In the rows, zero is written as 128.
Rows near named flat spaces through zero
j706j202: [110 133 137 134 156 117 125 106 132 144 152 134 134 116 108 120 130 121
 102 125 128 115 126 128  94 132 121 133]
j545j735: [163 112 118 168  87 107 146 143  87 170 158 124 117 128 127  98 140 156
 137 145 103  88 125 129  88 136 100 159]
j217j713: [ 97 102 131 165 109 103 153 122 112 147 121  69 148 140 130 118 160 120
 130 154 132 107 138 119 107  94 154 136]
j217j713: [116 115  94 131 131 100 129 139 113 132 133 139 109 119 125 129 119 105
 132 125 119 128 133 118 111 101 107 135]
j710j357: [148 104  93 136  98 129 141 157 102 119 115 115 106 139 147 132 124 129
 151 128 118 129 144 120 143  92 131 137]
j645j796: [ 69 142 143 196 192 141  93 163 147 176 163  97 170  91  58 107  99 128
  88 115 107  93 161 146  74 145 144 146]
j545j735: [107 122 118 140 146 113 137 170 140 139 120 122 134 142 127 137 134 103
 124 128 121 130 172 109 141 130 166 136]
j102j651: [109 154 176 152 218 126 128 139 177 188 184 162 156 129  81 114 144 112
  52 115 121  91 188 111  92 219 185 153]
j102j651: [125 132 156 114 135 148 117  93 153 122 128 137 135 120 121 125 134 122
 120 131 154 126 110 131 133 163 134 110]
j710j357: [132 118 106 109 127 108 143 122 116 116 124 140 107 137 145 138 134 112
 129 125 128 139 132 114 131 100 123 129]
j645j796: [159 106 123 117 121 153 147  94 113 115 136 124 105 137 142 126 139 134
 118 122 141 115 132 120 127 107 142 131]
j102j651: [164 145 124  90 118  80 151 116 115 132 142 186 105 147 155 134 147 131
 128 132 115 141 112 115 125 146  93 138]
j710j357: [146 116 136 154  79 121 133 158 124 151 121 120 134 136 135 112 143 137
 159 153 125 112 125 126 138 169 129 133]
j217j713: [160 103  95 146 128 166 136 175 112 124 129 117 104 138 133 131 111 135
 129 107 113 116 180 119 147 106 163 147]
j217j713: [ 95 125 121 122 134  98 131 135 138 125 112 125 134 132 131 138 136  97
 134 136 135 142 132 115 135 118 135 120]
j710j357: [ 95 123 119 170 131 151 107 187 135 132 107  81 153 119 108 130 103 129
 143 125 116 128 157 139 143 113 156 129]
j217j713: [107 115 116 171 100  83 157 191 108 155 109  80 150 158 142 128 153 127
 149 153 102 123 165 114 134 103 159 150]
j645j796: [134 132 134 147 167 172 134 114 113 126 151  92 137 128 113 126 118 164
  87 103 114 110 155 143 105  83 157 147]
j706j202: [110 161  96 128 173  92 112 204 133 140 135 168 126 125 115 146  93 116
 121 104  83 153 163 125 130 126 112 146]
j102j651: [142 132 130 116 128 144 123 111 126 117 131 136 121 124 130 129 121 138
 126 121 132 131 116 135 130 126 118 124]
j102j651: [128 151 130 174 109 118 140 186  92 146 122  73 164 148 134 127 124 189
 140 134  77 128 144 153 124  87 132 158]
j706j202: [142 122 148 105 120 166 129  95 144 101 111 120 127 135 141 134 137 131
 130 128 157 135 118 129 157 136 152 108]
j545j735: [111 134 186 132 164 149 130 157 203 151 118 137 163 154 117 131 161  93
 105 138 157 120 186 100 174 238 228 119]
j545j735: [ 90 161 132 148 190  98 118 193 154 162 143 147 154 130 100 136 116 112
 100 115  95 133 178 121 120 158 151 148]
j645j796: [111 122 125  56 202 160 118  64 177  77 125 175  98 120 125 157 120  65
  85  93 178 155 140 104 151 125 160  94]
j545j735: [125 131 135 193 144  76 149 185 117 213 179 135 146 137 100  98 151 132
 101 142  85  78 178 112  73 179 142 179]
j217j713: [124 132 107  77 150 192  90  81 136  52 103 130 106  98 128 153  77 128
 131  91 154 168  92 153 155  66 103  89]
j217j713: [137 114 108 119 142 152 122 124 128 113 131 137 105 119 125 132 112 116
 121 110 135 127 139 123 131 113 132 126]
j706j202: [132 119 131 117 130 159 128 109 134 106 117 115 125 130 134 134 127 128
 125 121 145 132 130 129 144 114 148 117]
j102j651: [124 164 127 121 117  18 171 158 100 160 134 151 143 169 160 138 167 140
 131 153  80 148 127 115 111 118 100 158]
j545j735: [125 152 152  56  85  78 132  60 139  91  94 164 128 137 169 145 156 118
 163 158 159 176  41 131 154 141  71  87]
j217j713: [100 129  85 117 118 128 114 149 107  81  87  96 124 121 142 155  92 129
 160 115 116 171 115 144 152  35 104 114]
j645j796: [136 127  85 142 119  99 118 191 111 144 134 158 106 119 124 127 102 118
 149 121  96 131 142 123 124 129  94 145]
j645j796: [ 97 149  83 134 213 115 122 167 114 127 153 135 121 119 103 148  86 122
  82  82  83 141 180 129  98  54 128 156]
j710j357: [175  88 123 151 134 172 154 102 106 145 168 117  99 133 122 105 142 140
  93 116 135  75 165 114  99 124 165 154]
j102j651: [136 120 145 123 138 113 135 132 159 156 144 170 121 135 122 119 152  92
 116 138 145 110 149  99 131 207 152 129]
j102j651: [103 148 135  99 155  73 140  98 136 132 137 158 131 134 132 138 147 105
 108 133 129 144 114 117 109 127 110 126]
j710j357: [176 132 128 116  79 155 126 112 101 106 120 125 115 128 150 124 119 175
 156 129 124 133  88 151 141 115  92 124]
j710j357: [110 136 121 127 163 147 116 128 132 115 130 119 132 118 114 137 107 128
 110 108 124 136 139 136 124  99 135 127]
j710j357: [161 130 141 134 129 125 137 125 128 157 161 161 118 130 122 111 140 137
 112 129 123 102 135 121 109 179 125 145]
j706j202: [185 153 137 124 145 156 160 132  95 123 150 120 127 162 150 135 132 198
  95 104  90 125 158 141 128  93 150 162]
j217j713: [181 131 130 146 117 167 131 156 113 139 145 130 121 136 130 118 118 172
 126 116 107 109 149 138 135 147 138 149]
j706j202: [150 163 150 117 104 133 123 117 113 117 122 124 145 132 141 130 123 182
 143 132 112 145  86 159 134 124  92 125]
j706j202: [103 145 136  98 166 134 103 129 172 112 117 162 131 117 116 144 113  93
 120 115 146 153 130 123 152 162 136 105]
j545j735: [109 159 115 100 138  88 116 114 116 112 126 150 127 116 131 142 110 132
 133 122 112 161  88 143 113  92  68 121]
j645j796: [141 157 183 203  98 176 123 154 105 161 136  41 195 132 110 100 127 232
 130 142  92  96 122 181 111 133 144 152]
j706j202: [121 110 143 116 111 163 120  81 140 101 108 103 130 119 131 127 133 120
 138 135 167 129 101 133 142 122 137 100]
j710j357: [138 124 164 190 158 252  95 118 132 135 155  57 159  96  76 100  92 191
  91 100 130  78 149 172 105 128 173 137]
j102j651: [130 137  98 100 125  50 156 132 103 132 133 167 106 146 155 141 144 111
 132 134 106 149 122 109 115  99  90 142]
j645j796: [ 73 157 163 143 178 140  96 132 170 139 130 115 172 108  89 128 113 120
 105 123 133 131 132 143 119 158 146 116]
j706j202: [134  98 130 122 102 123 137 136 151 133 111 142 115 139 140 126 152  86
 148 147 158 121 141  98 158 177 158 115]
j545j735: [120 135 160 111 143 145 123 100 160 121 123 134 141 131 125 131 140 119
 116 130 153 132 123 126 142 162 152 111]
j645j796: [181  99 110 124 135 193 131 110 116 114 150 138  88 122 127 121 113 139
 110 100 138 104 150 124 129 120 145 136]
j545j735: [150 121  98 126 115 170 110 120  99  97 125 115 106 107 128 129  89 156
 141 107 121 133 108 152 127  73  95 125]
[161 131 143 115 126 158 144 112 124 114 128 122 126 148 146 133 139 155
 117 121 131 128 137 130 145 124 154 132]
j706j202
[177 160 151 114 161 142 155 126 119 135 158 148 130 160 142 134 141 176
  85 108 101 124 158 130 127 137 154 157]
j706j202
[ 99  96  70 131 150  57 145 137 110 150 150 159  89 119 120 127 133  61
 116 127 121 118 153  89  85  94 108 145]
j645j796
[125 157 176 133 118 100 136 141 151 156 125 135 165 149 133 124 159 141
 131 153 124 130 123 128 139 195 142 129]
j217j713
[107 103 106 119 128 166 112 124 138  88  95 100 119 117 129 142 107 103
 143 117 154 144 132 127 158  87 148 103]
j706j202
[122 145 138 115 153 160 116  97 128 102 128 113 137 119 122 136 110 151
 111 110 130 140 114 150 125  94 124 120]
j706j202
[171 148 135 137 121 155 130 144 107 131 142 126 130 135 133 124 116 184
 125 116 100 123 130 149 129 127 120 146]
j102j651
[155 139 138 125 168 210 111 122 136 106 140 121 127 120 113 132  96 163
  97  90 126 124 151 148 140 120 157 130]
j645j796
[111 120 128 138 159 150 126 147 148 127 124 114 135 132 117 134 125 110
 111 117 134 125 169 118 141 129 176 129]
j545j735
[132 133 126 125 138 140 128 128 124 119 128 123 128 130 129 133 121 138
 121 118 123 133 133 133 131 111 132 130]
j706j202
[127 160 126 186 108  76 158 218  81 170 128  78 171 165 141 127 139 192
 139 143  51 128 162 144 116  89 133 178]
j102j651
[143 124 116 121  76  76 146 133 103 135 118 141 118 141 156 126 148 129
 163 154 119 136  99 121 129 127  90 131]
j545j735
[120  96  96 161 130 135 141 130  95 133 139  86 117 123 120 120 123 128
 118 121 118 105 152 125  98  62 139 146]
j706j202
[118  74 108 188 109  60 190 123  81 192 165  89 120 149 128  97 188 105
 108 161 116  65 168  89  57  96 153 174]
j545j735
[128 180 116  74  97  63 110 120 112 101 108 181 123 119 154 148 108 145
 171 135 106 188  45 153 136 113  20 109]
j545j735
[212  84 131 131  36 162 180 137  97 116 100  94 107 183 190 123 175 163
 168 153 140 112 146 110 184 131 179 137]
j706j202
[144 116 120 145 122 165 142  97  86 111 135  72 128 129 133 124 123 175
 115 117 119 114 126 149 106  48 132 141]
j706j202
[223 102 112 106  60 178 145 121  98 101 120 144  82 146 171 124 130 166
 161 125 135 122 116 128 167 133 120 130]
j645j796
[113 175 115 172 123  98 105 231 109 156 124 117 163 123 113 130  89 173
 154 125  59 145 137 160 126 123  92 154]
j645j796
[150 136 105 158 152 136 135 179 101 149 156 127 122 133 118 125 107 158
 107 104  83 113 174 132 109 105 135 166]
j102j651
[170 141 161 110 148 184 122 138 167 124 133 161 127 142 129 131 129 139
 110 112 141 125 157 123 169 205 176 125]
j217j713
[122 145 179  95 121 131 111  77 172 122 120 158 144 120 126 124 147 114
 133 146 169 137  80 131 143 204 118  93]
j706j202
[127 167 135 131 133 132 114 114 100 118 136 110 148 115 122 129 102 186
 124 117  97 142  90 170 103  80  79 134]
j706j202
[117 110 111 119 113  93 146 132 124 125 113 128 118 142 146 136 147  98
 142 141 135 136 134 107 137 113 134 125]
j710j357
[194 109 120 157  91 148 142 159 102 158 155 141 105 136 133 104 132 159
 136 130 109  90 148 124 121 165 128 157]
j710j357

Rows near named flat spaces through zero
j88_j810: [119 139 163 163 160 148 128 122 191 158 134 167 206 175 154 135 132 116
 120 129 118 166 187 112 104 114 149 132]
j88_j810: [142 141 172 161  96 100 133 168 156 110 150  71 113 175  94 168 121 130
 102 124 169 133 140 104 119 106 106 159]
j370_j404: [ 96 124 164 150 111  95 122 119 160 123 159 175 104 118 105 128 134 114
 110  72 196 141 143 132 100 131  71  76]
j296_j173: [ 95 121 173 129 117 146  94  83 203 132 185 190 182 194 149  96 129 155
  89 130 192 155 149 106  92 131  92  98]
j296_j173: [144 123 168 131 125 161  81 117 171 120 126 111 136 179 117 122 107 110
  88  97 147 123 152 151 104 107 110 138]
j532_j114: [162 109 144 139 125 122 108 125  96 113 109  57 137 124 109 135 101 111
 106 149  68 103 113 163 165 146 146 139]
j296_j173: [121 122 117 112 148 172 108 112 115 144 112 145 124 137 131  97 148 127
 117 108 119 114 113 160 120 119 121 100]
j88_j810: [159 112 153 112 131 181  88 136 140 136 101  81 132 176 121 139 130 117
  92 119 105 113 140 165 113 108 141 152]
j541_j316: [125 110 118 144 117 109 125  73 115  89 128 124 147  75 126 120  58 129
 130 172 104 103 123 128 155 175 124 136]
j88_j810: [127 105  99 145 102 109 111 106  54 109 140 103 103 116  90  80  99 129
  98 107 123 100  65 174 177 162 106  89]
j532_j114: [134 117 108 101 132 143 113 102  96 120 121 116 129 113 137  99 125 140
 129 155  97 105  93 144 151 144 135 119]
j296_j173: [101 160 108 145 161 125 161 139 127 155 139 176 147 132 147 104 167 135
 155 121 131 149 123 102 130 110 131 101]
j296_j173: [127 131  98 132 135 142 144 143 105 146 118 133 131 135 131 126 140 134
 135 125 116 134 122 130 134 124 149 134]
j532_j114: [112 169 148 183 140  87 155 126 133 106 162 110 151 137 117 108 122 140
 135 160 135 122 105  84 157 119  99 115]
j296_j173: [166 188 201 190 139  90 134 196 176 106 132  35 119 186  90 164 121  86
 119 101 138 131 155 100 132  62 110 172]
j88_j810: [123 169 114 173 180 150 153 126 124 130  99 125 148 117 129 114 121 111
 151 134  91 110 133 119 139  99 130 134]
j541_j316: [136 150 107 173 148 120 154 161 100 129  88 111  90  94  96 146 114  83
 145  73 113 117 141 149 135 105 128 137]
j296_j173: [144 132  78 134 137 180 141 150 103 146  91 109 131 152 128 137 118 131
 131 124 105 123 135 137 126 109 168 178]
j643_j187: [108  61  28 145  94 195 164  98  53 160 108 145 185 133 138 149  93 197
 106 204  90 125 121 142 141 196 197 170]
j643_j187: [122 105 100  71 150 159 114  70 146 129 100 195 150  62 181 120 106 125
 165 159  95 127 156 132 110 158 156 134]
j370_j404: [137 161 127 114 147 122 148 176 138 150 130 126 125 154 145 134 177 129
 155 121 128 153 129 100 124  91 148 140]
j296_j173: [109 119 112 113 107 131 154 140 106 134 143 125 111 129 126 144 166 177
 129 168 150 121  98 106 122 135 119 123]
j643_j187: [112 101 115  84 104 135 115 128 107 139 132 156  76 112 120 122 165 140
 118  94 165 124 104 155 108 137 104  88]
j532_j114: [107 108 114 130 113 123 136 105  98 113 120 137  90  71 106 134 120 135
 126 130 139  98 109 146 127 153  96 100]
j532_j114: [120 134 166 143 139 140 112 127 123 128 132 101 115 150 102 112 162 129
  98 118 131 100  99 150 129 110  85  83]
j370_j404: [121 134 105 107 112 121 157 141 127 124 138 132 117 118 142 148 138 162
 153 168 148 133 122  86 121 129 136 156]
j532_j114: [118 152 103 133 142 122 144 119 107 113 129 130 114 104 128 100 125 136
 150 140 128 109  97 112 146 122 112 120]
j643_j187: [110 117 127 131 127 149 132 106 124 127 128 134 134 121 127 129 133 151
 119 158 129 110 119 127 121 139 114 116]
j88_j810: [150 151  72  82 170 157 154 158  87 146  73 115 101  86 156 132 163 122
 187 143  67 114 113 127 138 103 176 158]
j88_j810: [181 112 201  96 119 118  84 145 136 107 114  21 117 144 113 161 138 112
 101 162  79 100 118 154 143 123 133 145]
j541_j316: [109 103 155 133  91  93 105  91 179 115 176 187 156 136 136 122  87 127
 107 110 185 165 163 116 109 164 110 114]
j643_j187: [138  79 130 145  92 135 107 119 105 135 133 106 150 157 107 140 101 133
  78 126 117 132 130 167 140 165 145 130]
j88_j810: [143 110  97  86 129 164 124 147 100 155 103 123 118 138 142 134 158 137
 132 127 104 131 120 149 123 125 165 141]
j370_j404: [118 123 165 124 146 146 107 137 117 144 112 120  85 125  99 122 186 108
 102  79 130 102 108 179 112 106  83  60]
j88_j810: [144 118 145 144 131 157  84 107 139 123 121 113 146 166 115 102  93 103
  90  93 121 120 138 167 130 123 123 128]
j88_j810: [124 100 126 122 127 150 116 106  82 129 116 100 123 115 113 117 143 145
 103 156  93  91  87 166 147 150 119  95]
j532_j114: [132 196 125 148 174 115 175 180 134 132 110 109 108 118 131 139 166 114
 179 127 117 127 128  85 130  70 128 146]
j370_j404: [114 153 184 125 191 134 116 112 142 129 100 134 103  76 123 113 183  91
 141 111  96  89 118 155 117  98  77  52]
j296_j173: [156 124 143 142 106 142 116 171 141 134 119  82 115 185 103 162 119 115
  98  92 146 139 153 141 112 103 140 171]
j643_j187: [136 123 160  49 118  95  87 114 152 122 171 147 127 138 164  89 163 138
 136 137 142 149 101 117 134 138 123  94]
j296_j173: [123 111 131 127 107  92 131 105 123 114 153 134 150 108 137 128 106 144
 130 168 122 135 121 113 148 168 134 124]
j370_j404: [144 161 128 119 147 185  99 127 142 116 122  90 125 192 127  86 127 136
 113 125 138 101 105 125 124  77 111 152]
j541_j316: [151 128 119  72 132 128 113 162  91 145 122 101  92 140 133 110 184 128
 135 111 109 128  85 150 144 112 144 111]
j643_j187: [160 180 163 165 160 114 104 143 135  95 119  60 110 150  97  92 104  79
 123  87 113 100 112 139 157  79  98 131]
j370_j404: [125 116 124 130 116 141 116 135 115 132 119 128  93 131 103 128 131 117
 108  81 152 120 125 160 115 122 108 113]
j643_j187: [ 94 108 118 153  96 169 126 113 113 138 164 132 143 199 106 106 142 188
  71 143 180 118  93 129 118 134  95 106]
j370_j404: [120  53  76 130  84 202 123  73  58 115  96  87 132 108 103 150  79 187
  78 208  97  63  96 172 135 190 136 153]
j541_j316: [138 168 102 186 125  85 167 155 113 100 129  96 118 116 105 135  78 112
 153 121 134 129 130  94 157 115 131 173]
j370_j404: [154 104 123  72 105 130 126 179  74 156 131  66 107 165 129 145 202 165
 115 160  99 129  75 142 149 130 163 128]
j532_j114: [ 96 117  39  89 156 172 153  97  34 139  83 165  74  35 133  90 163 151
 165 140  93  74  61 163 142 145 119  78]
j532_j114: [137 147  96 147 165 177 127 162  96 165  89 126 114 161 114 104 155  99
 122  56 108 127 124 172 128  85 143 119]
j532_j114: [116 115 100 139 128 156 113 108 118 152 145 169 169 176 139  82 119 138
 104 104 135 151 124 146 135 139 144 112]
j541_j316: [131 102 110  97  89 123 107 123 112 139 175 137 156 188 144  94 133 168
 103 141 149 158  97 123 147 154 150 126]
j88_j810: [124 153 121 173 158 164 122 127 186 156 127 187 189 191 148 107  98  98
 123  69 146 175 195 121 101  96 151 153]
j643_j187: [163 104 118  43 134 133  60  71 123 112 134 136 159 120 179  59  96 119
 136 149  77 130 103 153 164 162 166 127]
j541_j316: [152 137 131 133 126  95 124 142 149 130 145 128 169 155 149 126 101 110
 139 123 114 171 155 109 147 132 171 162]
j541_j316: [116  99 184 130 105 102 108  88 156 100 147 126 129  98 116 148 110 131
 103 155 142 111 136 133 118 162  88 100]
j541_j316: [101 115 106 118 139 163 122  79 135 126 114 185 129  89 141 111 111 132
 134 128 137 112 138 139 106 142 111 110]
j643_j187: [142 118 143 136 115 105 125 142 138 133 137 120 147 144 129 145 117 118
 120 123 121 153 148 128 134 138 150 142]
j370_j404: [120 142 172 149 135  85 119 134 166 135 159 159 144 144 128 115 138 100
 123  83 152 163 149 123 124 121 110  91]
j532_j114: [134 120 151 122 125 131 119 136 142 135 126 119 130 140 127 145 140 125
 117 126 127 132 140 135 117 125 129 127]
j643_j187: [ 95  94 101 171 105 145 188 130 101 152 124 132 164 119 122 193 135 185
 117 206 117 128 140 106 119 167 152 147]
j370_j404: [159 133 107  86 119 148 109 114 113  99 129  71 137 149 147 105 103 159
 133 195 102 102  90 108 156 129 150 179]
j541_j316: [112 144 102 112 124 118 135  77 138  86 149 150 137  92 152  96  84 158
 158 186 145 109 108  80 139 146 111 145]
j296_j173: [113 147 119 108 171 148 129 120 111 136 100 153  92  83 131 100 169 111
 153 103 113 101 105 149 122 106 102  80]
j541_j316: [136 114 105 130 115 135 119 163 116 171 137 153 140 188 128 117 145 117
 107  60 142 177 141 154 126 123 164 126]
[147 124  76 107 144  97 132 132  50 140 118 125 130  91 143  84 133 112
 158 123  59 135  82 155 193 155 176 106]
j88_j810
[138 117  88 113 135 149 124 119  82 128  98 119 110  99 125 113 117 121
 136 123  95 106 107 159 146 138 144 130]
j532_j114
[129 152  97 107 169 154 149 148 114 161 110 144 146 135 162 113 175 136
 163 143  90 139 119 114 133 105 165 131]
j532_j114
[125 154 101 139 147 132 146 116 137 115 119 144 138 107 143 118  99 125
 159 142 124 125 139 101 131 120 135 155]
j541_j316
[144 164 133  94 131  85 124 136 154 100 146 129 108 112 149 111 119 115
 169 125 146 140 124  89 136 111 124 147]
j370_j404
[139 138 131  87 129 152  89 115 133 108 129 115  93 143 127  87 130 127
 120 107 150 103  99 141 123 105  99 121]
j532_j114
[155 156 163 150 181 209 102 130 181 133  76  90 157 175 130 139 116  94
 114 119  92 104 176 144  97  69 135 172]
j88_j810
[134 126 153 130 123 136 125 132 128 115 121  85 112 129 110 149 136 136
 114 151 124 100 117 131 124 121 109 132]
j88_j810
[120 153  82 115 142  78 157 121  92 109 128 155  99  50 141 100 117 118
 187 130 116 125  99 107 161 141 129 115]
j88_j810
[210 170 113 120 133 122 103 181 150 101  93  56 108 163 128 134  56  62
 153  70 109 145 168 126 143  76 182 241]
j532_j114
[160 135 158 122 134  87 105 135 146 121 137 109 151 136 140 120 110  93
 134 117  99 152 142 130 153 131 153 138]
j88_j810
[136  98 160 111  96 110  94 121 130 128 163 114 142 166 124 117 134 140
  90 131 139 141 112 144 138 152 125 106]
j643_j187
[119 105 172 104 117 118 116 105 131 113 139 105 121 103 124 144 154 151
 113 182 120  99 105 130 127 150  98  95]
j532_j114
[154  87 128  93 106 148  64 104 111 126 125 117 125 153 122  93 101 110
  87  87 118 125 116 190 139 150 138 118]
j88_j810
[104 204 119 206 156  56 224 173 131 107 129 123 107  66 112 168 128 120
 197 149 141 128 138  46 141  97 107 148]
j532_j114
[115 126  98 127 125 141 129 121 143 151 147 186 164 162 154 105 121 139
 130 111 150 168 147 115 118 133 152 135]
j532_j114
[124 111 125 119 136 123 107 107 125 142 129 171 140 116 138 101 123 105
 125  90 119 146 136 158 132 146 136  94]
j296_j173
[134 148 110 148 120 113 133 144 126 116 134 125 111 140 114 117 100 114
 133  90 155 137 130 120 134 113 123 148]
j88_j810
[124 130 117 135 127 108 145 146 111 142 135 137 129 127 128 130 144 129
 136 120 125 145 123 124 139 133 140 118]
j296_j173
[138  94 141 120 130 178  89 131 114 161 107 120 130 171 113 121 153 114
  80  82 112 125 129 195 116 124 135 101]
j532_j114
[ 82 117 148 146  96 117 141 118 153 124 163 172 105 127 108 143 144 155
 106 115 210 131 132 111  89 135  68  91]
j370_j404
[110  73  72 147  92 163 151 130  93 161 109 162 135 126 117 169 110 149
 105 118 137 144 155 156 107 167 162 147]
j643_j187
[101 111 127 103 123 140 136 112 119 131 125 151 100  91 128 138 162 152
 131 146 143 108 112 131 107 139 100  94]
j643_j187
[143 104  84 144 136 147 122 132  86 157  97 142 146 128 126 117 104  98
 120  82  84 145 142 179 147 146 178 133]
j541_j316
[145 120 170 141 106  78  91  99 113  76 147  71 107 106  92 104  83 107
 101 129 122  93  92 153 168 152  85 102]
j88_j810
[177 109 131  99 123 128 102 162  86 141 110  57 126 157 123 131 145 115
 112 127  68 128 104 168 164 130 175 143]
j88_j810
